In the rows, zero is written as 128.
Each row has a class, written as a number after it.
[ 96 126 113 159 187 143 152 113 153 120 121  68 128 109 142 118 149 214
 144 108 113 115 120  94 126 115 100 127  89 172 152 127 138 132 126 116
 138 148  83 188 109] : 4
[114 131  95  89 116 151 143  88 192 127 100 120 125 111 150  92  83 138
 192 113  89  69 135 104 135  96 108 137 143 158 133  76 174 165 125 123
 142 163  44 152 130] : 4
[ 74 132  76 145 115 180 167  84 159 145 128  82 134 143 145 108 115 128
 126 114  81  79 151 148 143 124  98 137 150 141 150 121 119  99 133 117
 180 137  87 139 161] : 4
[126 138 104 149 158 143 154 125 123 128 125  93 125 116 122 128 133 217
 125 131  99  61 115 111 135 113 114 113  97 174 143 132 157 117 119 124
 160 125 121 166 110] : 1
[121 153  84 106  95 158 152  58 194 138 113 106 142  85 166  88  84 149
 186 131  99  92 138 128 137  89  86 101 151 147 120  90 174 150 120 132
 140 106  38 167 129] : 2
[131 153  94 136 177 160 161 121 127 143 126  78 120 101 130 152 125 217
 136 136  92  67 131 111 129 120 116 106 103 187 164 135 151 126 117 142
 164 130 119 172 100] : 0
[110 130 107 157 160 142 171  99 150 132 135  72 149 109 145 109 136 215
 141 113 104  95 130 110 147  75  83 134  76 170 142 114 138 159 111 120
 127 144  82 202 136] : 7
[120 136 125 144 165 123 161  83 180 119 131  95 143 111 150 103 147 202
 134 111 116  97 119  92 129 111  96 157  84 174 127 111 125 173 132 125
 116 128  78 172 137] : 7
[122 144  94  92  87 171 146  44 190 135 116 136 119  85 164  74  84 145
 198 122  85  80 132 117 138  73  86 108 147 157 117  81 166 155 124 119
 142 118  44 153 138] : 3
[ 97 146  95  89 140  91 118 110 189  83  96  83 154 135 194 134 115 161
 188  89 109 157 147 170 166 128 111 172 146 118  99 106 128 116  60 123
  96 136 109 180 157] : 5
[107 147 108  76 127 134 134  87 176 133 120 144 118 107 157  63  98 145
 160 109 108  93 150 131 139  87  91 132 152 176 121  94 163 185 139 130
 144 139  55 138 142] : 6
[112 167  90 110 131 153 151  88 185 156  97 119 130  97 138  93  93 141
 177 118  86 108 137 147 149  96  78 118 143 174 130  94 183 152 127 127
 152 118  38 143 133] : 2
[119 134 112 145 168 132 165  89 179 122 137  79 143 112 154 118 146 201
 140 119 114  99 123  95 130 110  98 140  85 177 137 112 127 174 138 126
 125 134  78 180 132] : 7
[111 132  86 148 115 188 167  74 155 152 140 109 133 153 136 106 111 150
 132 105  81  79 161 166 146 119 107 114 145 154 145 129  87  93 146 162
 181 125 102  99 154] : 0
[126 143 122 147 210 124 153 114 155 121  91  85 133 103 155 122 131 220
 146 103 115 110 124 111 125 111  95 137  82 188 155 140 163 132 113 124
 133 136  87 171 100] : 5
[124 148  98  86  98 154 148  43 188 137 120 118 140  71 190  76  79 146
 193 136  88  84 133 123 127  81  94 113 153 169 132  92 173 161 136 133
 139 113  41 163 124] : 6
[ 82 130 120 141 195 133 149 109 149 115 119  85 128 100 156 113 135 221
 146  98 126 110 121 117 135 110  96 144  94 183 132 122 146 133 134 116
 120 142  86 176 118] : 1
[121 145 112  78 131 135 137  99 179 125  91 145 102 110 139  77  90 149
 157 102 131  72 141 115 131 117 112 136 153 169 116  92 154 171 130 147
 139 140  75 119 136] : 0
[ 99 129 109 143 146 147 170  90 140 124 156  85 137 100 148 106 126 210
 135 111  99  99 135 101 145  74  86 143  94 155 136 110 139 140 108 127
 133 144  98 209 128] : 3
[119 137 115 143 166 130 159  89 175 122 134  89 150 109 158 122 145 197
 136 116 112  99 120 104 135 114  96 148  85 178 129 108 123 169 136 126
 122 133  75 176 132] : 7
[ 97 136 117 154 198 125 162 103 159 114 109  70 143  90 172 124 123 232
 148  98 114 110 134 109 135 109  83 153  86 182 139 125 142 139 114 126
 124 139  78 194 110] : 5
[ 55 127  83 126  97 155 159  66 181 122 128  91 134 156 151  89 104 154
 158  83  92  71 148 149 138 105 113 135 152 139 155 128 132  75 143 141
 145 113  98 142 181] : 1
[139 141 101  77 134 133 104 121 126 138 110 119 151 129 188 143 129 113
 181 123  88 161 135 183 145 109 149 125 156 150 148 120 171 102 114 118
 122 137  97 142 122] : 6
[ 91 176  77  64 133 151 122  95 152 137  98  86 133 126 193 143 111 135
 200  95  88 129 168 175 145 124 137 120 162 149 156 109 154  89  93 122
 122 140 109 165 148] : 0
[ 83 175  77  62 128 145 127  99 149 135 108  94 124 127 189 142 109 130
 193  89  93 134 172 182 149 129 129 120 170 146 150 110 152  93  93 122
 122 145 110 163 154] : 0
[128 161  87 101 130 158 153  78 184 157  93 121 118 102 139  97  99 164
 185 118 101  90 145 136 150 104  90 103 148 179 133  87 158 160 121 139
 163 142  46 128 136] : 0
[110 130  97  93 117 158 146  94 181 131 104 120 124 106 153  93  85 141
 185 108  89  64 142  99 141  93 114 145 142 160 129  72 172 184 131 122
 145 167  46 156 126] : 4
[ 81 133  79 150 123 174 167  85 164 142 126  77 127 148 135 110 123 126
 139 105  95 102 143 144 139 124 100 118 144 139 164 136 120 102 134 123
 173 133  96 140 154] : 4
[116 146 113  85 122 124 136  94 175 131 111 146 127 110 150  63  89 138
 151 116 109  92 137 143 137  87  90 137 148 172 121 101 164 174 128 140
 143 132  62 139 137] : 6
[116 140 107  92 123 137 136  90 169 129 115 143 120 110 145  56  96 154
 160 110 105  86 141 123 144  84  98 131 143 175 125  94 162 178 140 137
 148 140  58 135 136] : 6
[ 93 127 110 147 152 140 175  96 138 119 155  89 142 104 140 108 122 212
 129 117 106  95 128  90 149  71  87 156  86 161 138 109 134 147 115 138
 130 150 102 208 130] : 3
[ 96 144  73 131 129 177 168  79 157 147 118  83 125 134 139 112 110 149
 138 110 104  84 151 157 151 121  98 119 154 157 150 133 113 105 120 139
 174 119 103 127 155] : 0
[ 88 158  79  70 133 151 116  94 145 136 130  95 141 128 204 139 110 118
 209 104  75 169 165 188 156  97 134 112 156 149 168 120 166 105 108 110
 120 134  92 166 144] : 6
[ 89 121 101 134 100 148 162  93 164 138 140  88 157 150 153 128  93 111
 128 106  99 106 153 175 144 110  80 137 139 141 141 129  92 107 129 138
 141  97  98 137 178] : 7
[146 115 100 160 107 174 157  81 163 154 135 130 143 171 125  94 120 129
 135 114  73  90 143 171 140 110  96  92 124 151 146 134  98  97 150 141
 170 115  84  93 156] : 7
[128 136  95  96 107 147 143  84 190 127  95 124 127 110 169  85  89 153
 195 115 102  68 151 112 143  91 108 122 129 170 130  75 160 190 128 113
 129 141  27 145 139] : 7
[129 167  97 117 133 148 155  87 187 158  95 124 126 110 124  79 104 141
 176 117  92 120 136 135 143 100  82 109 135 171 139  95 176 155 132 133
 153 126  39 128 133] : 2
[ 46 122  83 123 102 158 154  75 178 125 131  92 132 167 145  95 108 146
 159  69 101  76 145 154 143  97 121 136 149 144 157 133 130  86 151 145
 142 118 103 142 185] : 1
[126 142  95  88  94 165 143  49 195 134 108 128 119  81 175  72  81 157
 201 123  86  81 135 123 132  77  87 106 148 161 121  81 173 151 119 117
 136 114  30 163 132] : 3
[135 122 105  78 115 137  97 130 130 129  91 122 144 141 170 141 125 125
 186 102  91 124 125 168 137 118 166 114 157 140 140 114 168  83 112 114
 112 136  94 147 125] : 1
[112 164  76  74 149 131 124 121 130 123 120 108 150 140 184 153 112 113
 164 114  81 132 152 201 172 130 124 162 156 148 145 114 154 106  95 116
 133 156 125 138 139] : 6
[108 138 100 157 169 155 155 129 139 134 139  67 126 116 122 149 135 194
 133 129  81  88 116 109 129 117 109 128  92 172 149 131 151 128 123 120
 163 139 124 185 112] : 4
[130 140 109  72 128 139 135  87 185 128  98 145 111 105 147  78  89 159
 158 109 119  68 140 119 131 109 105 128 155 175 109  86 156 174 122 141
 139 139  55 129 133] : 0
[ 84 172  78  58 132 152 121  96 151 133 107  92 124 121 195 149 109 131
 207  89  91 139 166 177 148 122 135 118 166 145 151 110 153  96  96 121
 114 142 109 164 150] : 0
[123 140  91  86 107 159 148  71 186 131 113 138 117 112 162  73  82 155
 193 117  95  67 154 111 143  83 105 123 138 168 131  72 163 177 127 123
 140 154  38 147 132] : 3
[ 91 167  83  74 140 135 120 130 144 123  96 109 120 160 167 138 124 124
 172  79  93 110 147 195 157 142 143 159 155 145 136 105 156 103 102 105
 123 160 125 123 162] : 1
[102 150 117 163 199 123 160 121 149 125 111  80 140 109 139 109 143 214
 136 103 119 131 129 126 134 110  85 143  85 175 149 131 152 119 127 139
 127 136  84 173 106] : 2
[112 126  98  86 110 152 142  73 185 126 101 126 132 107 164  82  83 154
 187 109 110  58 147 101 145  98 119 133 148 167 124  72 164 172 134 117
 136 150  36 144 131] : 1
[117 145  95  92 109 148 144  64 179 132 119 133 140  99 173  76  86 147
 192 119  94  71 149 115 142  80 111 131 142 176 138  90 166 180 143 141
 143 145  53 152 121] : 6
[108 110  99 159 106 182 159  78 165 148 149 105 141 164 136 102 116 128
 134 106  69  99 153 156 138 118 108 109 137 136 144 128  96  92 142 135
 180 127  88 118 145] : 4
[100 148  75 152 126 173 171  81 156 149 108  84 135 141 153 112 111 148
 132 111  86  89 160 161 146 112  95 126 139 150 154 142 129 103 116 119
 182 121  93 128 158] : 5
[123 143  97  92  77 165 146  48 187 136 105 127 119  79 166  63  84 155
 198 129  89  74 131 109 130  69  87 108 149 153 119  78 173 146 120 120
 138 114  39 166 142] : 3
[ 81 168  87 100 128 105 120 102 182 106 104  86 154 148 181 103 139 153
 188 102 115 176 158 176 165 123 113 143 149 113 108 102 134  97  80 124
 102 133 100 174 163] : 2
[ 93 143  93  79 132 115 114  96 178  91 112 106 139 138 193 106 124 166
 202  99 106 155 147 171 168 103 111 145 143 121 104  91 136 102  72 112
  97 143  90 177 157] : 3
[ 89 172  83  73 131 140 122 109 158 139 102  87 143 139 188 133 121 114
 197  94  79 156 164 187 143 118 134 120 162 136 153 119 174  78 106 118
 114 122  98 168 147] : 2
[132 140 107 153 156 155 149 119 127 125 139  98 114 112 130 121 132 208
 128 137  98  82 127  98 128 109 115 115  85 169 148 128 140 131 126 126
 155 124 121 170 107] : 3
[100 135 112  86 126 131 139  82 179 132 127 149 124 104 155  54  89 144
 152 116 111 102 145 137 143  85  84 149 149 174 108  83 157 185 134 125
 136 150  43 139 149] : 6
[ 87 127  77 141 116 188 166  71 152 141 145 107 123 127 146 106 107 137
 139 110  86  89 151 148 153 106  89 121 145 156 145 123 113 112 142 119
 171 121  79 135 151] : 3
[102 138 115 142 164 129 163  82 157 125 162  79 160  98 163 111 132 196
 126 124 107 121 128 103 135 106 102 153  98 180 146 118 128 163 146 149
 135 135  93 192 119] : 6
[100 142 119 149 205 127 161 109 156 115 109  76 134  94 168 123 122 225
 142  93 112 110 139 114 133 116  83 150  86 187 141 130 136 148 116 125
 129 139  83 183 108] : 5
[102 137 101  90 117 106 115  94 172  85 114 112 147 142 189 102 130 159
 188 107 117 152 146 155 163 108 116 149 143 108 101  96 124  94  77 123
  99 140 106 173 152] : 3
[ 73 132  96 132 107 162 162  78 139 148 155  95 158 143 163 111  96 110
 124 121  93 112 167 173 144  98  93 138 150 145 158 140  97  94 141 143
 163 104 107 128 164] : 6
[144 138 105  79 121 134  96 110 130 134 108 120 157 128 192 125 129 124
 185 121  92 153 129 177 141 100 151 108 150 149 139 122 169  91 113 121
 120 127 100 154 120] : 6
[125 158  96 101 103 152 149  63 197 145  99 118 136  86 158  81  90 141
 187 117  94 103 129 130 134  87  87 110 151 159 123  91 182 155 128 136
 136 104  33 153 130] : 2
[104 142 110  97 118 135 136  95 192 132 115 141 113 125 132  56 101 143
 154  97 115 105 150 129 134 100  99 123 146 159 109  89 159 173 135 132
 133 130  41 136 148] : 2
[ 73 144 101  93 146 103 120 114 187  92  95  84 137 143 177 102 135 155
 184  83 111 167 138 173 163 120 103 169 146 114 100  96 134 111  63 107
 101 156  95 178 164] : 4
[ 93 128  71 133 122 184 162  90 147 140 134 104 122 139 140 111 106 137
 140 113  84  83 143 158 153 106  97 119 147 155 155 133 126  98 139 127
 171 120  93 137 152] : 3
[115 140  98 123 127 162 152 101 178 152  97 113 113 104 121  92 100 141
 181 120  79  94 130 120 141  99  88 119 136 164 134  87 168 162 125 114
 165 151  47 144 130] : 4
[ 51 122  99 130  99 162 163  83 148 135 149  93 142 147 151 121  92 115
 131  88 103 103 154 168 147 108  99 138 153 138 140 132  95  87 141 134
 148 104 112 131 178] : 1
[127 134 118  94 114 122 138 100 192 116  96 147 111 123 144  54  98 153
 146 108 125  67 145 119 134 107  87 135 135 157 103  83 141 191 120 119
 129 132  44 128 156] : 7
[145 159 106 158 170 136 151 133 129 136 121  82 144 111 121 134 136 202
 113 149  98  99 115 120 128 117 104 117  89 167 144 141 160 113 113 140
 154 105 126 172  97] : 2
[ 70 132  97 125 110 146 157  75 152 138 156  95 170 146 161 118  93 107
 123 109 100 123 152 177 152 101  87 151 148 152 150 138  95  98 142 154
 153 101 111 135 169] : 6
[127 154  97 152 172 135 152 112 140 135 132  70 137 109 136 122 139 217
 148 139  91 102 122 116 134 103 105 110  91 188 173 146 164 127 127 140
 160 118 122 183 105] : 6
